Below is a small trained network, with its code and all its weights. Each question gives an input and a class and asks what happens when units are switched off, that is, made to give their printed mean instead of their output.

import numpy as np


def w(rows, s, z=0):
    codes = np.array(rows[::2]) - 128.0
    scale = np.full(codes.shape[1], s)
    scale[-1] = z or s
    return codes * scale


def norm(h):
    return h / np.sqrt((h * h).mean(-1, keepdims=True) + 1e-5)


def f(y):
    return np.maximum(y, 0)


def log_softmax(a):
    a = a - a.max(-1, keepdims=True)
    return a - np.log(np.exp(a).sum(-1, keepdims=True))


def net(x, mask):
    res = np.array(x, float).reshape(1, 3) / 4 @ E
    u = 0
    for l in range(2):
        y = f(norm(res) @ A[l][:, :-1].T + A[l][:, -1])
        res = res + np.where(mask[u : u + 4], y, B[l][:, -1]) @ B[l][:, :-1]
        u += 4
    return log_softmax(norm(res)[-1] @ U[:, :-1].T + U[:, -1])


A, B = {}, {}
E = w([
[249,114,164,95,160,119,123,189,116,154,119,125],'x0',
[117,158,203,132,150,55,171,214,181,205,59,83],'x1',
[154,182,128,167,120,154,129,129,103,127,112,193],'x2',
],0.018)
A[0] = w([
[106,163,147,141,126,107,138,149,152,163,105,121,154],'L0N0',
[122,64,114,101,125,136,109,111,125,114,155,89,1],'L0N1',
[4,164,111,148,112,141,127,107,125,123,128,158,229],'L0N2',
[3,129,126,136,121,127,136,119,140,138,119,110,88],'L0N3',
],0.035,0.0046)
B[0] = w([
[37,112,144,145,143,123,155,100,135,146,120,105,211],'L0N0',
[140,32,162,174,184,160,183,170,87,58,81,129,187],'L0N1',
[80,157,202,179,188,149,212,153,93,198,44,153,255],'L0N2',
[138,118,89,108,53,69,4,94,194,91,245,88,230],'L0N3',
],0.015,0.031)
A[1] = w([
[172,142,100,149,137,180,151,133,81,71,92,207,58],'L1N0',
[161,221,123,206,94,180,85,100,75,122,151,252,126],'L1N1',
[89,205,104,219,103,169,161,129,98,75,70,236,3],'L1N2',
[93,248,152,181,124,144,160,122,110,195,77,210,113],'L1N3',
],0.034,0.00064)
B[1] = w([
[156,246,61,92,71,150,124,119,130,153,104,166,209],'L1N0',
[186,222,16,71,24,116,17,122,177,82,193,159,185],'L1N1',
[76,50,234,133,194,54,140,130,160,208,161,59,219],'L1N2',
[234,101,57,103,123,209,165,154,65,30,82,165,255],'L1N3',
],0.013,0.039)
U = w([
[69,51,229,189,216,103,178,126,113,178,111,83,250],'0',
[206,118,94,114,153,173,168,144,75,107,95,155,5],'1',
[101,174,72,100,55,56,6,76,205,146,232,101,120],'2',
],0.011,0.0013)

Each question gives the input, the list of numbers given to net, and the class t.
The units are the neurons (one row each of A and B). Each row of codes is followed by its name. A weight is (code - 128) times the scale printed after its matrix; where a second scale follows, it is the last column's (A, B and U).
mask holds one flag per neuron, layer by layer. A switched-off neuron (its flag False) gives its mean, the last column of its row in B, instead of its output. The means were averaged over made-up inputs and are rounded, as every weight is.
A unit's drop is (log p(t) with every unit on - log p(t) with that unit switched off) / (log p(t) with every unit on - log p(t) with every unit switched off).
The circuit of an input: a set's keep is (log p(t) with only the set's units on - log p(t) with every unit switched off) / (log p(t) with every unit on - log p(t) with every unit switched off). Starting from all 8 units, units are removed one at a time, each time the one whose removal leaves the highest keep (on an exact tie, the one counted first), for as long as the keep stays at least 0.8.
units of the circuit, in order: the units of the circuit, biggest drop first
k most important neurons: the k neurons with the biggest drops, biggest first
top k neurons in layer l: the k neurons of layer l with the biggest drops, biggest first
drop of u: that unit's drop, to one decimal
input [0,0,-2], class 0: units of the circuit, in order => L0N1
input [4,5,-4], class 0: units of the circuit, in order => L0N3, L1N3, L0N2
input [-4,6,6], class 0: 2 most important neurons => L0N0, L0N2
input [-2,2,-8], class 2: 3 most important neurons => L0N3, L1N2, L0N2
input [-7,3,-1], class 2: 3 most important neurons => L0N3, L1N2, L0N1
input [-7,6,5], class 0: 3 most important neurons => L0N2, L1N1, L0N0
input [2,4,0], class 0: 2 most important neurons => L1N1, L0N0
input [0,6,-4], class 2: top 2 neurons in layer 0 => L0N2, L0N1
input [5,2,-2], class 0: 3 most important neurons => L1N1, L0N3, L1N3
input [-1,2,6], class 0: 2 most important neurons => L1N2, L0N0
input [7,-3,7], class 2: 2 most important neurons => L0N2, L1N1
input [-6,4,-6], class 2: 2 most important neurons => L0N3, L1N2
input [2,-3,8], class 2: 2 most important neurons => L0N2, L1N1
input [0,5,8], class 0: units of the circuit, in order => L1N2
input [0,3,6], class 0: top 3 neurons in layer 1 => L1N1, L1N0, L1N2
input [-3,8,-6], class 2: drop of L0N3 => 0.3
input [-6,-4,-6], class 0: drop of L0N2 => 0.7
input [-1,-5,-5], class 0: drop of L1N3 => 0.3
